Below is a small trained network, with its code and all its weights. Each question gives an input and a class and asks what happens when units are switched off, that is, made to give their printed mean instead of their output.

import numpy as np


def w(rows, s, z=0):
    codes = np.array(rows[::2]) - 128.0
    scale = np.full(codes.shape[1], s)
    scale[-1] = z or s
    return codes * scale


def norm(h):
    return h / np.sqrt((h * h).mean(-1, keepdims=True) + 1e-5)


def f(y):
    return np.maximum(y, 0)


def log_softmax(a):
    a = a - a.max(-1, keepdims=True)
    return a - np.log(np.exp(a).sum(-1, keepdims=True))


def net(x, mask):
    res = np.array(x, float).reshape(1, 2) / 4 @ E
    u = 0
    for l in range(2):
        y = f(norm(res) @ A[l][:, :-1].T + A[l][:, -1])
        res = res + np.where(mask[u : u + 9], y, B[l][:, -1]) @ B[l][:, :-1]
        u += 9
    return log_softmax(norm(res)[-1] @ U[:, :-1].T + U[:, -1])


A, B = {}, {}
E = w([
[178,115,255,79],'x0',
[121,84,173,181],'x1',
],0.0095)
A[0] = w([
[142,158,164,40,96],'0.n1',
[154,177,110,33,56],'0.n2',
[134,76,254,136,187],'0.n3',
[126,150,185,127,104],'0.n4',
[103,122,98,108,102],'0.n5',
[129,96,109,158,5],'0.n6',
[141,171,94,146,156],'0.n7',
[132,113,79,115,171],'0.n8',
[125,119,76,109,114],'0.n9',
],0.015,0.0022)
B[0] = w([
[155,74,79,242,197],'0.n1',
[107,122,148,40,189],'0.n2',
[224,170,250,119,245],'0.n3',
[169,137,158,154,169],'0.n4',
[120,145,110,136,155],'0.n5',
[68,151,154,165,149],'0.n6',
[145,158,124,120,169],'0.n7',
[152,177,144,114,170],'0.n8',
[121,157,106,135,169],'0.n9',
],0.026,0.012)
A[1] = w([
[145,164,118,221,75],'1.n1',
[107,67,51,178,205],'1.n2',
[138,143,7,57,54],'1.n3',
[140,218,138,194,110],'1.n4',
[86,65,245,194,127],'1.n5',
[109,52,61,76,46],'1.n6',
[126,222,178,114,5],'1.n7',
[134,189,76,139,96],'1.n8',
[40,171,135,100,135],'1.n9',
],0.012,0.0017)
B[1] = w([
[173,168,109,157,201],'1.n1',
[146,170,125,47,153],'1.n2',
[49,81,238,143,206],'1.n3',
[106,6,112,203,255],'1.n4',
[166,130,209,78,221],'1.n5',
[121,64,65,159,147],'1.n6',
[96,185,115,124,228],'1.n7',
[212,109,90,86,207],'1.n8',
[165,198,102,71,187],'1.n9',
],0.021,0.0083)
U = w([
[64,113,118,204,45],'0',
[57,214,107,13,199],'1',
[86,130,121,153,12],'2',
[25,37,155,59,105],'3',
[178,220,9,213,189],'4',
[95,129,116,150,2],'5',
[249,135,235,162,192],'6',
[160,47,97,91,83],'7',
],0.014,0.0075)

Each question gives the input, the list of numbers given to net, and the class t.
The units are the neurons (one row each of A and B). Each row of codes is followed by its name. A weight is (code - 128) times the scale printed after its matrix; where a second scale follows, it is the last column's (A, B and U).
mask holds one flag per neuron, layer by layer. A switched-off neuron (its flag False) gives its mean, the last column of its row in B, instead of its output. The means were averaged over made-up inputs and are rounded, as every weight is.
A unit's drop is (log p(t) with every unit on - log p(t) with that unit switched off) / (log p(t) with every unit on - log p(t) with every unit switched off).
The circuit of an input: a set's keep is (log p(t) with only the set's units on - log p(t) with every unit switched off) / (log p(t) with every unit on - log p(t) with every unit switched off). Starting from the 12 units with the biggest drops (on a tie, the unit counted first), units are removed one at a time, each time the one whose removal leaves the highest keep (on an exact tie, the one counted first), for as long as the keep stays at least 0.8.
circuit, biggest first: the units of the circuit, biggest drop first
k most important neurons: the k neurons with the biggest drops, biggest first
k most important neurons of layer l: the k neurons of layer l with the biggest drops, biggest first
drop of u: that unit's drop, to one decimal
input [-6,-4], class 4: 3 most important neurons : (0.n2; 1.n5; 0.n8)
input [-3,-3], class 1: circuit, biggest first : (0.n1; 0.n3)
input [-3,0], class 4: circuit, biggest first : (0.n3)
input [-1,-5], class 1: circuit, biggest first : (0.n2; 0.n3)
input [0,-6], class 3: 3 most important neurons of layer 0 : (0.n2; 0.n3; 0.n1)
input [-6,-5], class 1: 4 most important neurons : (0.n1; 0.n3; 1.n3; 0.n4)
input [3,-8], class 7: 4 most important neurons : (0.n3; 0.n2; 0.n1; 1.n6)
input [-7,-4], class 4: 2 most important neurons : (0.n2; 1.n8)
input [-8,-7], class 1: 3 most important neurons of layer 0 : (0.n1; 0.n3; 0.n4)
input [2,-6], class 3: drop of 1.n3 : 0.1
input [-6,-3], class 4: drop of 0.n2 : 1.0
input [-4,3], class 4: drop of 1.n6 : 0.0
